Below are the code and all the weights of a small trained network. Each question names an input and a target symbol and asks about switching units off, where a switched-off unit gives its printed mean instead of its output.

import numpy as np


def w(rows, s, z=0):
    codes = np.array(rows[::2]) - 128.0
    scale = np.full(codes.shape[1], s)
    scale[-1] = z or s
    return codes * scale


def norm(h):
    return h / np.sqrt((h * h).mean(-1, keepdims=True) + 1e-5)


def f(y):
    return np.maximum(y, 0)


def softmax(a):
    e = np.exp(a - a.max(-1, keepdims=True))
    return e / e.sum(-1, keepdims=True)


def log_softmax(a):
    a = a - a.max(-1, keepdims=True)
    return a - np.log(np.exp(a).sum(-1, keepdims=True))


def net(x, mask):
    ids = ['ΓΘΛΞΠΦαβδεζμτψω'.index(c) for c in x.split()]
    T = len(ids)
    res = E[ids] + P[:T]
    u = 0
    for l in range(2):
        r = norm(res)
        for j in range(2):
            rows = slice(3 * j, 3 * j + 3)
            q, k, v = (r @ M[l][rows].T for M in (Q, K, V))
            z = softmax(np.where(np.tri(T) > 0, q @ k.T / 3**0.5, -1e9)) @ v
            o = O[l][rows]
            res = res + np.where(mask[u + j], z, o[:, -1]) @ o[:, :-1]
        u += 2
        y = f(norm(res) @ A[l][:, :-1].T + A[l][:, -1])
        res = res + np.where(mask[u : u + 4], y, B[l][:, -1]) @ B[l][:, :-1]
        u += 4
    return log_softmax(norm(res)[-1] @ U[:, :-1].T + U[:, -1])


Q, K, V, O, A, B = {}, {}, {}, {}, {}, {}
E = w([
[105,74,88],'Γ',
[91,141,157],'Θ',
[116,86,79],'Λ',
[114,100,97],'Ξ',
[116,170,43],'Π',
[120,187,249],'Φ',
[79,57,102],'α',
[68,52,136],'β',
[175,130,198],'δ',
[99,58,92],'ε',
[106,94,98],'ζ',
[128,84,53],'μ',
[102,75,78],'τ',
[23,74,168],'ψ',
[108,71,67],'ω',
],0.014)
P = w([
[59,80,1],'0',
[34,75,106],'1',
[150,117,88],'2',
[137,107,123],'3',
[126,107,154],'4',
[117,126,162],'5',
[126,138,168],'6',
[134,134,189],'7',
],0.007)
Q[0] = w([
[172,123,170],'L0H0',
[54,74,180],'L0H0',
[196,133,150],'L0H0',
[85,8,153],'L0H1',
[104,151,149],'L0H1',
[84,133,141],'L0H1',
],0.013)
K[0] = w([
[64,122,145],'L0H0',
[142,100,123],'L0H0',
[111,231,92],'L0H0',
[4,98,138],'L0H1',
[128,122,178],'L0H1',
[144,105,110],'L0H1',
],0.015)
V[0] = w([
[196,21,64],'L0H0',
[254,158,208],'L0H0',
[124,89,190],'L0H0',
[220,186,151],'L0H1',
[99,54,160],'L0H1',
[183,129,141],'L0H1',
],0.005)
O[0] = w([
[188,204,90,48],'L0H0',
[252,188,173,7],'L0H0',
[196,146,112,212],'L0H0',
[9,142,182,5],'L0H1',
[171,185,23,237],'L0H1',
[106,141,136,67],'L0H1',
],0.0045,0.0018)
A[0] = w([
[72,108,101,145],'L0N0',
[105,192,186,213],'L0N1',
[227,66,194,193],'L0N2',
[6,50,144,3],'L0N3',
],0.013,0.0041)
B[0] = w([
[245,136,121,178],'L0N0',
[142,48,94,254],'L0N1',
[52,183,96,214],'L0N2',
[147,121,86,182],'L0N3',
],0.012,0.0081)
Q[1] = w([
[147,145,175],'L1H0',
[123,124,69],'L1H0',
[108,138,111],'L1H0',
[109,97,7],'L1H1',
[45,13,143],'L1H1',
[61,112,114],'L1H1',
],0.015)
K[1] = w([
[118,91,137],'L1H0',
[156,124,87],'L1H0',
[121,130,127],'L1H0',
[7,187,112],'L1H1',
[132,163,204],'L1H1',
[90,197,172],'L1H1',
],0.016)
V[1] = w([
[133,105,56],'L1H0',
[182,37,218],'L1H0',
[139,200,66],'L1H0',
[158,29,119],'L1H1',
[72,6,154],'L1H1',
[145,46,139],'L1H1',
],0.011)
O[1] = w([
[97,114,55,218],'L1H0',
[138,247,131,132],'L1H0',
[77,51,134,122],'L1H0',
[165,92,63,177],'L1H1',
[138,128,72,255],'L1H1',
[147,109,79,169],'L1H1',
],0.011,0.0078)
A[1] = w([
[130,157,49,205],'L1N0',
[137,62,65,142],'L1N1',
[133,179,83,151],'L1N2',
[87,4,133,253],'L1N3',
],0.014,0.006)
B[1] = w([
[112,119,202,247],'L1N0',
[19,211,138,233],'L1N1',
[140,40,224,183],'L1N2',
[254,209,91,239],'L1N3',
],0.0096,0.013)
U = w([
[133,110,6,254],'Γ',
[26,208,82,122],'Θ',
[92,139,194,171],'Λ',
[218,166,228,214],'Ξ',
[125,125,142,29],'Π',
[121,119,133,25],'Φ',
[111,146,140,31],'α',
[108,130,138,84],'β',
[111,119,133,25],'δ',
[104,179,189,223],'ε',
[115,116,137,37],'ζ',
[117,132,132,29],'μ',
[114,131,137,11],'τ',
[112,148,140,57],'ψ',
[122,120,138,33],'ω',
],0.011,0.0045)

Each question gives the input, a string of symbols that net reads in full, and the target symbol t.
The units are the heads (3 rows each of Q, K, V and O) and the neurons (one row each of A and B). Each row of codes is followed by its name. A weight is (code - 128) times the scale printed after its matrix; where a second scale follows, it is the last column's (O, A, B and U).
mask holds one flag per unit, layer by layer, with each layer's heads first. A switched-off unit (its flag False) gives its mean, the last column of its rows in O or B, instead of its output. The means were averaged over made-up inputs and are rounded, as every weight is.
A unit's drop is (log p(t) with every unit on - log p(t) with that unit switched off) / (log p(t) with every unit on - log p(t) with every unit switched off).
The circuit of an input: a set's keep is (log p(t) with only the set's units on - log p(t) with every unit switched off) / (log p(t) with every unit on - log p(t) with every unit switched off). Starting from all 12 units, units are removed one at a time, each time the one whose removal leaves the highest keep (on an exact tie, the one counted first), for as long as the keep stays at least 0.8.
units of the circuit, in order: the units of the circuit, biggest drop first
most important unit: the unit with the biggest drop
k most important neurons of layer l: the k neurons of layer l with the biggest drops, biggest first
drop when u is switched off: that unit's drop, to one decimal
input δ Φ ω, target Ξ: units of the circuit, in order -> (L1H1 L0N2 L0N1)
input δ τ Θ Λ, target Ξ: most important unit -> L1H1
input δ Λ δ Ξ Φ, target Γ: units of the circuit, in order -> (L0N1 L1N2)
input δ Φ ε, target Ξ: units of the circuit, in order -> (L1H1 L0N1 L0N2)
input Π ω Γ Ξ Φ, target Γ: units of the circuit, in order -> (L0N1 L1H1)
input Φ Λ β Π Φ Φ Φ ψ, target Γ: units of the circuit, in order -> (L0N1 L1H1)
input Θ ψ Φ Φ, target Θ: 2 most important neurons of layer 0 -> (L0N1 L0N0)
input Φ τ δ, target Θ: 2 most important neurons of layer 1 -> (L1N0 L1N2)
input δ Λ ζ, target Ξ: 2 most important neurons of layer 1 -> (L1N3 L1N1)
input δ Φ Θ, target Ξ: 2 most important neurons of layer 0 -> (L0N2 L0N1)
input δ Φ Ξ Θ, target Ξ: 2 most important neurons of layer 0 -> (L0N1 L0N2)
input δ δ δ Φ Φ Ξ, target Ξ: 2 most important neurons of layer 1 -> (L1N3 L1N1)
input δ Φ Ξ ζ, target Ξ: 2 most important neurons of layer 0 -> (L0N2 L0N1)
input δ τ ε, target Ξ: most important unit -> L1H1
input Φ ε Θ Π Φ ζ Ξ ψ, target Γ: drop when L0N1 is switched off -> 0.5
input Θ Λ α Ξ Φ τ β Φ, target Θ: drop when L0N2 is switched off -> 0.2
input Λ ψ δ δ, target Θ: drop when L1H0 is switched off -> 0.2
